Here is a tiny trained network, its code and every weight. The questions are about switching its units off for an input and a class, where a switched-off unit gives its printed mean instead of its output.

import numpy as np


def w(rows, s, z=0):
    codes = np.array(rows[::2]) - 128.0
    scale = np.full(codes.shape[1], s)
    scale[-1] = z or s
    return codes * scale


def f(y):
    return np.maximum(y, 0)


def log_softmax(a):
    a = a - a.max(-1, keepdims=True)
    return a - np.log(np.exp(a).sum(-1, keepdims=True))


def net(x, mask):
    res = np.array(x, float).reshape(1, 7) / 4 @ E
    y = f(res @ A[0][:, :-1].T + A[0][:, -1])
    res = res + np.where(mask, y, B[0][:, -1]) @ B[0][:, :-1]
    return log_softmax(res[-1] @ U[:, :-1].T + U[:, -1])


A, B = {}, {}
E = w([
[105,253,101],'x0',
[128,128,129],'x1',
[128,129,128],'x2',
[129,129,128],'x3',
[188,176,213],'x4',
[26,128,201],'x5',
[128,127,128],'x6',
],0.0071)
A[0] = w([
[127,111,105,50],'n1',
[161,50,143,90],'n2',
[91,97,80,83],'n3',
[112,106,100,77],'n4',
[64,100,27,37],'n5',
[89,249,72,90],'n6',
[62,95,38,83],'n7',
[146,51,162,76],'n8',
[132,131,131,104],'n9',
[135,62,163,44],'n10',
[215,170,221,7],'n11',
[21,121,198,139],'n12',
[96,112,85,96],'n13',
[240,128,43,102],'n14',
[90,165,86,56],'n15',
[136,42,152,78],'n16',
[157,120,86,88],'n17',
[193,161,233,42],'n18',
[213,131,57,98],'n19',
[139,65,142,96],'n20',
[39,122,183,140],'n21',
[112,190,113,92],'n22',
[57,126,172,134],'n23',
[112,205,107,59],'n24',
[164,133,106,97],'n25',
],0.012,0.0014)
B[0] = w([
[124,123,140,143],'n1',
[199,154,123,192],'n2',
[114,82,160,176],'n3',
[122,104,148,153],'n4',
[91,59,194,211],'n5',
[253,142,130,254],'n6',
[98,52,185,212],'n7',
[202,143,121,191],'n8',
[127,128,132,131],'n9',
[190,141,118,179],'n10',
[78,43,190,221],'n11',
[61,191,65,241],'n12',
[114,87,148,167],'n13',
[44,201,69,229],'n14',
[174,117,144,175],'n15',
[204,153,133,196],'n16',
[95,133,111,162],'n17',
[85,33,173,219],'n18',
[66,183,76,207],'n19',
[183,151,137,178],'n20',
[74,184,81,220],'n21',
[189,127,120,188],'n22',
[85,162,82,202],'n23',
[202,133,128,200],'n24',
[105,147,111,156],'n25',
],0.03,0.0069)
U = w([
[39,219,100,255],'0',
[239,172,175,79],'1',
[61,60,254,22],'2',
],0.0073,0.00044)

Each question gives the input, the list of numbers given to net, and the class t.
The units are the neurons (one row each of A and B). Each row of codes is followed by its name. A weight is (code - 128) times the scale printed after its matrix; where a second scale follows, it is the last column's (A, B and U).
mask holds one flag per neuron, in row order. A switched-off neuron (its flag False) gives its mean, the last column of its row in B, instead of its output. The means were averaged over made-up inputs and are rounded, as every weight is.
A unit's drop is (log p(t) with every unit on - log p(t) with that unit switched off) / (log p(t) with every unit on - log p(t) with every unit switched off).
unit that matters most: the unit with the biggest drop
k most important neurons: the k neurons with the biggest drops, biggest first
drop when u is switched off: that unit's drop, to one decimal
input [-7,6,-1,7,-2,-8,-8], class 0: unit that matters most : n14
input [2,8,8,-5,1,1,-1], class 1: 4 most important neurons : [n14 n19 n12 n21]
input [-7,3,-3,-5,6,5,-1], class 1: 4 most important neurons : [n8 n16 n14 n10]
input [-2,-4,-6,6,-4,-2,0], class 2: 2 most important neurons : [n12 n6]
input [-1,4,-5,-5,2,1,-1], class 2: 3 most important neurons : [n14 n6 n19]
input [0,-4,-6,-2,-8,-7,4], class 2: 3 most important neurons : [n5 n7 n12]
input [-6,-5,7,-2,8,8,2], class 0: 3 most important neurons : [n12 n21 n23]
input [0,-1,-7,3,-8,-6,-5], class 2: 3 most important neurons : [n5 n7 n12]
input [-3,-1,3,6,-4,-3,-6], class 2: 2 most important neurons : [n12 n6]
input [-4,-3,-2,-5,-2,-5,3], class 0: 2 most important neurons : [n14 n6]
input [-2,0,-2,6,7,-5,7], class 2: 3 most important neurons : [n11 n18 n12]
input [7,1,-8,-6,-8,4,3], class 2: 2 most important neurons : [n5 n7]
input [6,0,-6,6,-5,0,0], class 1: drop when n2 is switched off : 0.0
input [-2,-3,-7,-2,2,3,0], class 0: drop when n6 is switched off : 0.6
input [8,-8,2,3,3,5,-3], class 1: drop when n6 is switched off : 0.7
